Below are the code and all the weights of a small trained network. Each question names an input and a class and asks about switching units off, where a switched-off unit gives its printed mean instead of its output.

import numpy as np


def w(rows, s, z=0):
    codes = np.array(rows[::2]) - 128.0
    scale = np.full(codes.shape[1], s)
    scale[-1] = z or s
    return codes * scale


def f(y):
    return y / 2 * (1 + np.tanh(0.7978845608 * (y + 0.044715 * y**3)))


def log_softmax(a):
    a = a - a.max(-1, keepdims=True)
    return a - np.log(np.exp(a).sum(-1, keepdims=True))


def net(x, mask):
    res = np.array(x, float).reshape(1, 6) / 4 @ E
    y = f(res @ A[0][:, :-1].T + A[0][:, -1])
    res = res + np.where(mask, y, B[0][:, -1]) @ B[0][:, :-1]
    return log_softmax(res[-1] @ U[:, :-1].T + U[:, -1])


A, B = {}, {}
E = w([
[78,115,109,208,164,1],'x0',
[123,133,125,161,116,165],'x1',
[212,132,181,214,228,141],'x2',
[110,114,113,201,86,236],'x3',
[29,178,109,129,241,233],'x4',
[131,134,125,123,134,118],'x5',
],0.007)
A[0] = w([
[5,201,113,85,104,109,140],'n0',
[81,143,105,118,229,157,72],'n1',
[99,90,227,107,2,107,70],'n2',
[53,153,106,75,115,157,60],'n3',
[230,86,103,141,94,98,233],'n4',
[66,115,147,106,182,153,34],'n5',
[102,56,120,190,103,187,211],'n6',
[89,85,148,182,161,56,95],'n7',
[56,110,114,183,139,80,115],'n8',
[98,189,74,136,157,145,49],'n9',
[36,149,215,90,172,194,106],'n10',
[83,91,102,214,132,89,59],'n11',
[106,124,108,91,99,89,246],'n12',
[85,171,173,156,223,174,60],'n13',
[161,111,124,203,27,171,178],'n14',
[70,150,84,82,194,178,30],'n15',
[84,121,140,178,132,110,55],'n16',
[102,141,45,103,82,109,111],'n17',
[119,83,36,176,142,120,4],'n18',
[177,55,123,157,31,93,87],'n19',
[125,194,188,52,200,90,124],'n20',
[207,114,97,107,123,229,72],'n21',
[190,110,182,182,120,88,174],'n22',
[190,182,161,205,207,90,238],'n23',
[90,161,103,160,184,117,13],'n24',
[145,189,83,48,160,176,57],'n25',
[141,240,115,94,112,79,218],'n26',
[238,205,139,38,103,205,59],'n27',
[222,169,139,162,144,170,219],'n28',
[239,139,162,201,182,127,131],'n29',
[133,121,30,136,143,227,143],'n30',
[58,125,97,123,40,113,82],'n31',
],0.0088,0.0027)
B[0] = w([
[156,163,147,151,85,191,200],'n0',
[113,104,151,194,36,124,207],'n1',
[131,139,200,153,84,139,196],'n2',
[150,144,132,171,99,148,171],'n3',
[34,121,227,160,119,130,219],'n4',
[151,134,155,175,85,85,160],'n5',
[63,137,119,79,213,116,193],'n6',
[176,90,36,125,93,157,190],'n7',
[177,102,99,103,51,129,178],'n8',
[136,105,173,180,101,87,154],'n9',
[77,97,135,185,136,75,209],'n10',
[150,64,82,59,78,104,170],'n11',
[89,124,139,124,133,204,187],'n12',
[122,169,162,138,81,115,221],'n13',
[68,73,129,151,190,110,207],'n14',
[136,38,185,184,98,119,192],'n15',
[152,82,111,71,97,101,140],'n16',
[182,211,137,49,120,193,166],'n17',
[178,71,97,94,141,108,131],'n18',
[100,80,160,180,81,122,212],'n19',
[99,81,170,80,147,137,191],'n20',
[131,108,47,121,90,112,195],'n21',
[91,157,124,159,86,143,200],'n22',
[118,100,113,92,90,254,253],'n23',
[123,117,131,151,64,104,161],'n24',
[116,105,119,133,27,98,169],'n25',
[102,141,150,94,213,151,173],'n26',
[168,92,30,121,50,43,210],'n27',
[75,136,71,110,93,159,205],'n28',
[123,201,118,125,83,174,228],'n29',
[105,61,151,102,150,137,204],'n30',
[202,208,146,47,149,160,179],'n31',
],0.0065,0.0073)
U = w([
[195,75,23,126,53,88,125],'0',
[111,139,201,192,87,144,41],'1',
[156,180,138,140,99,248,151],'2',
[116,110,136,129,115,190,254],'3',
[89,163,112,150,92,135,210],'4',
[99,81,135,108,133,173,235],'5',
[139,133,79,102,162,130,1],'6',
],0.011,0.0029)

Each question gives the input, the list of numbers given to net, and the class t.
The units are the neurons (one row each of A and B). Each row of codes is followed by its name. A weight is (code - 128) times the scale printed after its matrix; where a second scale follows, it is the last column's (A, B and U).
mask holds one flag per neuron, in row order. A switched-off neuron (its flag False) gives its mean, the last column of its row in B, instead of its output. The means were averaged over made-up inputs and are rounded, as every weight is.
A unit's drop is (log p(t) with every unit on - log p(t) with that unit switched off) / (log p(t) with every unit on - log p(t) with every unit switched off).
The circuit of an input: a set's keep is (log p(t) with only the set's units on - log p(t) with every unit switched off) / (log p(t) with every unit on - log p(t) with every unit switched off). Starting from the 12 units with the biggest drops (on a tie, the unit counted first), units are removed one at a time, each time the one whose removal leaves the highest keep (on an exact tie, the one counted first), for as long as the keep stays at least 0.8.
units of the circuit, in order: the units of the circuit, biggest drop first
most important unit: the unit with the biggest drop
top k neurons: the k neurons with the biggest drops, biggest first
drop when u is switched off: that unit's drop, to one decimal
input [6,0,7,0,1,1], class 2: units of the circuit, in order => (n23; n29)
input [7,2,8,8,-5,-2], class 2: units of the circuit, in order => (n23)
input [-4,-6,-6,-3,1,0], class 2: units of the circuit, in order => (n0; n17; n14)
input [6,3,1,8,-7,7], class 5: units of the circuit, in order => (n14; n4; n6; n11)
input [-3,4,7,-4,-3,-7], class 2: units of the circuit, in order => (n29; n23)
input [-6,5,-5,-4,-8,6], class 1: units of the circuit, in order => (n4; n2)
input [8,-1,8,1,-4,2], class 0: top 3 neurons => (n7; n11; n8)
input [3,-3,2,8,-5,-7], class 5: units of the circuit, in order => (n14; n6)
input [-8,-2,-3,-7,8,5], class 0: top 2 neurons => (n27; n25)
input [2,-4,-8,4,-7,8], class 2: top 2 neurons => (n31; n17)
input [-4,-5,-8,-8,3,-7], class 2: units of the circuit, in order => (n0; n17)
input [8,8,6,-8,6,8], class 0: units of the circuit, in order => (n7; n8)
input [2,6,3,1,-7,1], class 1: top 2 neurons => (n4; n19)
input [4,1,-8,-1,8,-6], class 1: most important unit => n15
input [-8,7,6,-1,0,-5], class 0: top 2 neurons => (n27; n21)
input [6,-3,-6,-4,7,5], class 1: drop when n8 is switched off => -0.1
input [7,1,-4,-5,2,-7], class 0: drop when n4 is switched off => 0.2
input [1,-2,6,-1,2,4], class 2: drop when n27 is switched off => 0.1
